Each row is followed by its class.
[  74  148 -209  -38  -14 -669   67 -287  -85   41   89  355 -248  121
 -124 -364  123  -91 -282  688  -22  228  256 -201   33  743  268  270
   66 -291  509 -317  407 -815]
zar
[  14 -142 -271 -147 -152  -60   76  123   14  184 -285 -261  -38   71
  165  -25   60 -237  -81  203  277 -250  151 -158  121   16   94  167
  177   77  -23  -70   68    7]
Nudo
[ 124  -52 -124   40  -50 -108   -5 -144  146  -81  -54 -322 -217  153
  -24  212  172  -48   69  495  288  -84  192   39   98  305   30  278
   63 -268  145  299  -43  396]
niva
[ 259  -97 -219  131 -243   79 -196  -99  -19  156 -204 -271 -102  327
   86 -101  139  -47  102  116  215 -106  214    1  -31   27  -54  167
  114  160  116  317  -87  425]
Tipit
[  21   82  106 -561  248 -175    3    8 -394  131  216  -37  273 -233
 -444 -129 -342  404  -45 -144  243   37  313   88   -7 -154   -6  -53
 -179 -180  -17  171  341 -131]
Luru
[ 129   47  126  241 -351  178  -41  -42  253  -91 -261 -185  -84  256
  -83  -92  233 -159   75    0  152 -211  264 -148  -53   47  160  196
 -201 -110  210  161  -60   92]
zar
[-272   58  654  170  -13  230  -28 -150  452 -301 -199  214 -381 -239
 -189  299 -357 -480  -32  -69 -301 -363  334  105 -399  -23  457  451
 -403  475   43 -288  107  318]
zar
[-108  241   20  225    2  -18    8   19   70  -40  -22  291  -81  177
  288   12  105   75  360  129  -97 -110  222  -70   65   32  -70  129
 -182  295   30  -85 -112 -177]
raz
[ 112   -1  -71 -124 -122 -119   19   31  297  214 -390 -262  128  132
 -188   94  178   61 -142  223  190  147 -140 -182   30 -110   63  102
  399  -75   42  -28   -8  -71]
raz
[-350   97   42 -118  212 -192   19   15   76  116  148  150 -207 -404
  -65  270 -411   55  -84  243  215 -155  191 -183  -23  336  353  307
  -72  263   76  -81   95  148]
niva
[-237   53   27  -50   56  -72  -63   -8  110   25  -58  -99 -147 -353
  -11  282 -290  -35 -190   57  185 -160  208   12 -164  165  219  432
 -243  131  208  103  -53  213]
gofoz
[ 144   79 -155  117 -278    2   -5   18   90   -1 -313 -246 -160  206
  324  -72  104 -175  -30  182  192 -262  277  -51  -28  -29    1  197
   -1   -2   34   54  -60   -9]
Nov
[ -19  225 -326  -67 -233  -97 -136  110 -167  304 -181 -186  306  176
  229   20  105 -428  -64  -38  647 -108 -166  137   51  156  -37  266
 -229 -104  144 -201 -744   36]
Luru
[  70  -34  -42   55 -100   30    2  -13  107   28 -242 -266  -84   80
  -15  119  129  -54   -6  181  269 -112  100  -96   62  142   39  212
   56  114  151  209  -35  180]
Nudo
[ 139  217  243 -126    1  -54    8 -148 -366 -189  -80 -224  -22 -164
 -294    5 -242  235   -8 -181   39 -143  422  144  -96 -265 -160 -102
  -54 -174   37  300   79  -50]
niva
[ 153  201   72   25   44 -189 -114 -130  -14  -94   13  225 -218  220
  -56 -232  -24   71  263  453  192  -62  265 -252  134  248  -28   55
  -72 -190  127   17  155  -89]
niva
[ 445  383   75 -241   17  102  -16  -72 -605 -225  -33  -76  291 -107
 -695  148  -97 -384  323 -632   65  -39  -99  332 -125 -462 -174 -203
 -150  -95 -174 -205 -293  -76]
gofoz
[  57  -67 -248   57 -146 -117   -7    5   59  214  -81 -222  -97   92
  124  -87  122  192  -11  277  310  -54  118 -147   15  240   92  206
   22 -248  181   94   21   24]
zar
[ -53  -91  331  -50 -141   13 -131  -44  352 -218   93   16 -259 -239
   98  -20 -335 -220   61 -121 -210 -344  345   -1 -228   90  363  348
 -104  283  243   49  211  369]
voke
[-129  272   87  142 -193   13 -130   -1  185 -200   92 -140 -221 -312
   64  356 -135 -140   -6  253  199  -57  267   94 -224  259  172  571
 -296  -65  200  112 -218  342]
moze
[ 201  283   77  197 -154  -38  -22   96  221 -301  -62  -76 -321  231
  339  -27  260   -6  345  445 -133  -94  292   -3  -21   31 -154  336
 -114   64   75   20 -155  156]
moze
[ 159  233  109 -291   54    7    6 -170 -433  -19   96 -136  267 -124
 -726  264 -139  265  166 -241  199   57  336  241  -21 -146   41   22
  -70   65   36  235   50   49]
zar
[ 342  207  -59 -114  235  -11 -127 -150 -393  -76 -385 -241  144  -98
 -275   79 -277   19    3 -292  335 -125   51  200   44 -123 -209 -185
  -68   64  137  187  144 -160]
zar
[-508 -147   88 -253  165 -220  138  -97   72 -117  268   33 -209 -495
   86  470 -328   70 -129   45   19 -190  318  202 -109   66  154  445
 -286  -90   76  205   99  189]
Tipit
[ 206    3   39 -136   24  -77  -17  -70 -358 -101  -91  -50  -97 -150
 -155  -97 -157  -85  -60  -72  217 -132  109  145  -19  -84  -79  -99
 -121  -95    9    0  206 -167]
Nudo
[  23  397   71 -389  140  220   89  110   23 -483  870  649 -416    6
 -350  295 -231  -91  153   90 -157    7  380 -553 -298 -111  236 -162
 -885 -796 -127  129  -25 -263]
Nudo
[ 147  -14   76 -355  132  -39  -74 -129 -413   48  -19 -192  -60 -311
 -393   -4 -384  326  -27 -191  260 -125  288   35    7  -61   70  -65
  -52  136   70  278  357   43]
voke
[ 245  242  103   25  -27   46  -85   23  -51  -89 -131   -3 -323  202
  198 -175  -30  200  171   83  140 -168  181 -147    8  -19 -104   20
 -125  366   91  126   16   19]
moze
[ -93  259  -87  244  440 -201 -262  -65  188 -100 -140  193 -338 -256
  507  -64 -521   31  256  176   75 -276  277 -241  -96  -99 -140   91
 -407  445 -161   58  149  278]
raz
[  27   85  -41   64  198 -183  -63  -29   97   48  -63   97   -1   65
   90  -37  -17  147  209   92   -9  -73  203  -73   -5  -41  -77  134
 -103  199   58  119  -21  103]
gofoz
[-260 -302 -413   80   86   47  -42 -124   94  387 -598 -545  240  259
   24  289  263 -152 -161  245  474 -153  138  273  100   73  -93  388
  179  -13   13  173  -15  421]
Nov
[ 177   49   82  200   79  -46 -137 -249 -146   13  -13  331 -519  244
  119 -361 -102  238  170  232  -20 -147  393 -236 -110  164  -64   96
 -529  181  158  123   90   30]
zar
[  53  123  104 -291   87  -92  -30  -52 -325   67   78 -186  172 -232
 -402   91 -303  223  135 -174  203  -43  285  -36   46 -107   40  -70
   -7  138   36  306   -2   20]
niva
[ 315  792  184 -150 -107 -393 -273   72  415  388 -317  296 -201 -248
 -348 -100 -668   91 -306  248  515 -130  314 -414 -415  -68  594  715
 -374  809  -57 -630 -285  672]
zar
[ 184   92   67 -456  146   -9   15  -39 -279  -94  -47 -241   51 -176
 -410    5 -147   65   67 -215  223  -36   57  194   46 -165   14  -67
  -31   89  -12  -15  421 -244]
voke
[ 128   12  118 -283  167 -103   -3 -151 -299  -58  -31 -160   49 -296
 -453   70 -286  224   -8 -206  236 -100  249  148    0 -124    7   10
  -91   73   47  264  336   64]
zar
[ 106  -84 -246  171 -134   74   74  -66 -183  157 -124 -269 -248  -37
  -96  165  163  465  -45   18  442 -154  119   73   86  244  151  136
 -118  173  198  249  216   80]
Nov
[-235  194  106 -147    3  -66   -9   56  259   -2  137   12  -93 -296
 -151  400 -181 -183 -143  273  150   28  133  -21 -202  145  330  479
 -235   92   25  -95 -161  245]
Luru
[  83   22 -262    3 -247   -4  -78   70  104  180 -350 -296 -112  117
  171 -111  218  -92   19  173  475 -193   63  -35  139   85  110  284
  263  470   54  -85  251   39]
voke
[ 356  126  177 -308  161   96 -112 -174 -263 -223 -220 -361  -76  -63
 -266   77 -360   16   42 -247  145  -91  104  178  -66 -225 -175 -134
  -44   93   60  346  186   57]
Tipit
[-109  114 -168  -55 -179   80 -110  -69  114 -147  -60 -172   12   96
  134  124   26 -247   18  108  185  -31    2  -20   79   82  -56  230
  -41  -83   77    0 -101  171]
Luru
[ -23  -83  -34  230 -234   20  -65   45   92  -22 -389 -243 -180  -62
  416  -18   44  -88   37  128  228 -316  123  -11   72  -48  -74  175
   51  154   51   93   30  108]
Luru
[ -34 -174 -112  -33 -342  143 -108   28 -129   87 -200 -425 -128  172
   93 -221   99  -64 -171   74  139 -181  344   29  -23   -7   96  115
  -54   84  161  181   36   28]
gofoz
[-186   -4   38 -131 -112 -108   62  111  270   -5  -23  -50  -91 -386
  -73  191 -244   87 -187  182  111  -79  104 -178  -19  134  324  357
  -90 -164   86 -138  141   57]
Nov
[ 130    7  103  166 -308  258  -53  -66   67 -184 -226 -222 -376  126
  130    3   36  -45   56  148  149 -258  139  -85   56  132   78  134
  -50  151   97   99   71  281]
Luru
[-258  123  270 -144   94 -307   17  -42  263   -6   16   71 -325 -465
 -193  248 -326  191 -242  228  201  -95  219 -122 -225  125  363  419
 -336  -32  189   -1   84   67]
raz
[-142   39   14 -214   97  -79  -33  -44   86   69  134  -62 -111 -265
  -35  316 -332  -35 -216   76   77   14  147   30 -273  139  205  335
 -291   46  176   71 -148  137]
Nudo
[-181  147   45  -84   24  -30  115    2  114  -86  -13  -29 -143 -299
  -91  379 -242  -32 -144    8  -45 -126  149  -58 -166   91  214  332
 -131  -29  106  -68  -53   49]
Nov
[  63  183   45  -64  103 -132  -82 -119 -215  107   64  227 -129  159
  -27 -118 -172  -11  228   92   98 -149  304 -138  -42   92   51   39
 -246  180   43   12 -177   20]
raz
[-388  303  101  281   67 -228   61 -217  208 -191  -19   62 -244 -315
  229  447 -245  -27 -246  236   81  -93  156  124 -193  290   97  380
    0 -212   98   -7 -153  173]
Tipit
[ 132  258  132 -224  457   38   88  143   55    7 -115 -122  348  108
 -455  209  239  -92  -22  114  219  280 -156  291  -99 -106 -224   43
  -71 -322  -74   81   65 -286]
raz
[ 258  290  402  -46  -90  105   34 -155 -420 -403 -225 -207   29  -76
 -320  136  -30   15   74 -287   12  -54  147  265   -7 -331 -262 -266
  -35  -44   50  269  -49 -343]
Luru
[-382  104  -48  -84   75 -229  -18   12  211   20   58   82  -88 -425
   25  391 -257  -20 -112  229   96  -34  169 -110 -101  149  163  492
 -185  -25  136   15 -120  146]
raz
[ 152 -220 -305   10 -357  159  -26    7  -87  130 -100 -309 -186  202
   55   -4  261   31  -19  116  322 -168   88  -56  118  146   94  124
  132   84  145  221  100  237]
Luru
[  53  -72 -267  305   46 -272  -12  -23  239   87 -267 -425 -200 -138
  392 -256  130  -55  -44  357  270 -125  190   -8  -10  251   -2  370
   98  298   68  170  415  111]
zar
[-112   72   59   45  -14  -63   26  -59  252 -138 -124  -37 -220 -464
 -104  417 -264    8 -194  234  116 -121  194 -111  -81  144  223  391
  -62  -60   94   84  225  238]
Luru
[ -47 -108   19  232   90   27  109  -72 -334 -104 -186 -138  -10 -289
  135  140   12   73  -54  -67  161 -157   54  364  136  -43 -232 -130
  168  105 -128  205  291  -84]
Luru
[  83  305   51  246  -77 -114 -101   34   88 -165  -26   70 -273   24
  206 -126   73  187  261  166  171  -89  125 -138   14   22 -130  178
 -159  138   78  110  -53  104]
Tipit
[-191  116  215   17   -9 -137  -11  -15  111 -215  -60   14 -261 -346
    2  307 -186 -148  -42  131    7 -132  149  -12 -126   68   51  385
 -144   -4  181  112 -155  124]
Tipit
[ 253  139  222 -399 -186   89 -175 -146 -202 -298  -49 -231   26 -221
 -542   -6 -363  -78    0 -221 -106   66  329  -35 -146 -484 -144   86
  -39  -59  -60  308  123  261]
Tipit
[ 323  143  200 -253  -55 -137  -96   52 -149 -168  218 -194  -82 -179
 -270 -113 -222  -20  201 -121 -165 -104  347  162 -194 -263  100   21
  105  446   -3  116  104  259]
niva
[ 206 -117 -161   99 -242   70  -46  -72  -99  145 -251 -227 -226  127
   -1  -34   54  -60  -27  105  304 -272  232  -61   42  120  127   79
  182  215  123  175  156  142]
niva
[ 142  -36  -96  -29 -273   65 -100    3  137  -60  -63 -214 -242  124
    5  -69  122   38   74  311  244  -78  182  -65   53   32   17  250
 -107 -118   68   99  145  221]
niva
[-176 -325 -303   34  182 -132   75   21  101  306  -74  -59  -44 -139
  322  213 -120   65 -392   24 -205 -133  290  244 -186  173  148  339
 -261  272  267  129   11   95]
zar
[-189  -27   55  141  -25  -34   57  -41  117  -12  -54  -76 -303 -349
   -4  373 -187  -11 -109  171   55 -218  239  -29 -162  254  289  390
  -69  101  166   72  -14  263]
zar
[-266 -243  -80  143  -23 -144   69   16  405 -314 -662  420 -668 -613
  755  -65 -435 -319 -156  263   75 -370 -180 -899  371 -179 -274  167
 -287 -127 -150 -101  480 -508]
Tipit
[  77   54  204   19  -71  -79  -15  -42   29 -181  -73  209 -431  -96
   96  -82 -183   34  202  239  -41 -209  249 -275   26  -96   53   52
  -87  150 -118  -93  154   47]
moze
[ 248  -73 -149  -75 -172  309  -41  -52 -138    5   33 -145 -117  231
 -266  113   86 -117   52   31  -49   17  103  -46  -65   21   36   72
   -2  113    9   90  -76  370]
Nudo
[  70   56 -497 -162   43 -175 -187  186  222  408 -354 -314  388  260
  121 -238   46    2 -201  103  203   77  123 -167   39 -220  -74   44
  154  167   42    8   33  -55]
niva
[ 112  200  -71 -214   77 -233 -145  -19  133  -68   76   -2 -283 -353
 -239  122 -289  133  -28  317  302  -67  333 -165  -85  257  230  577
 -244  188  271  181  322  298]
gofoz
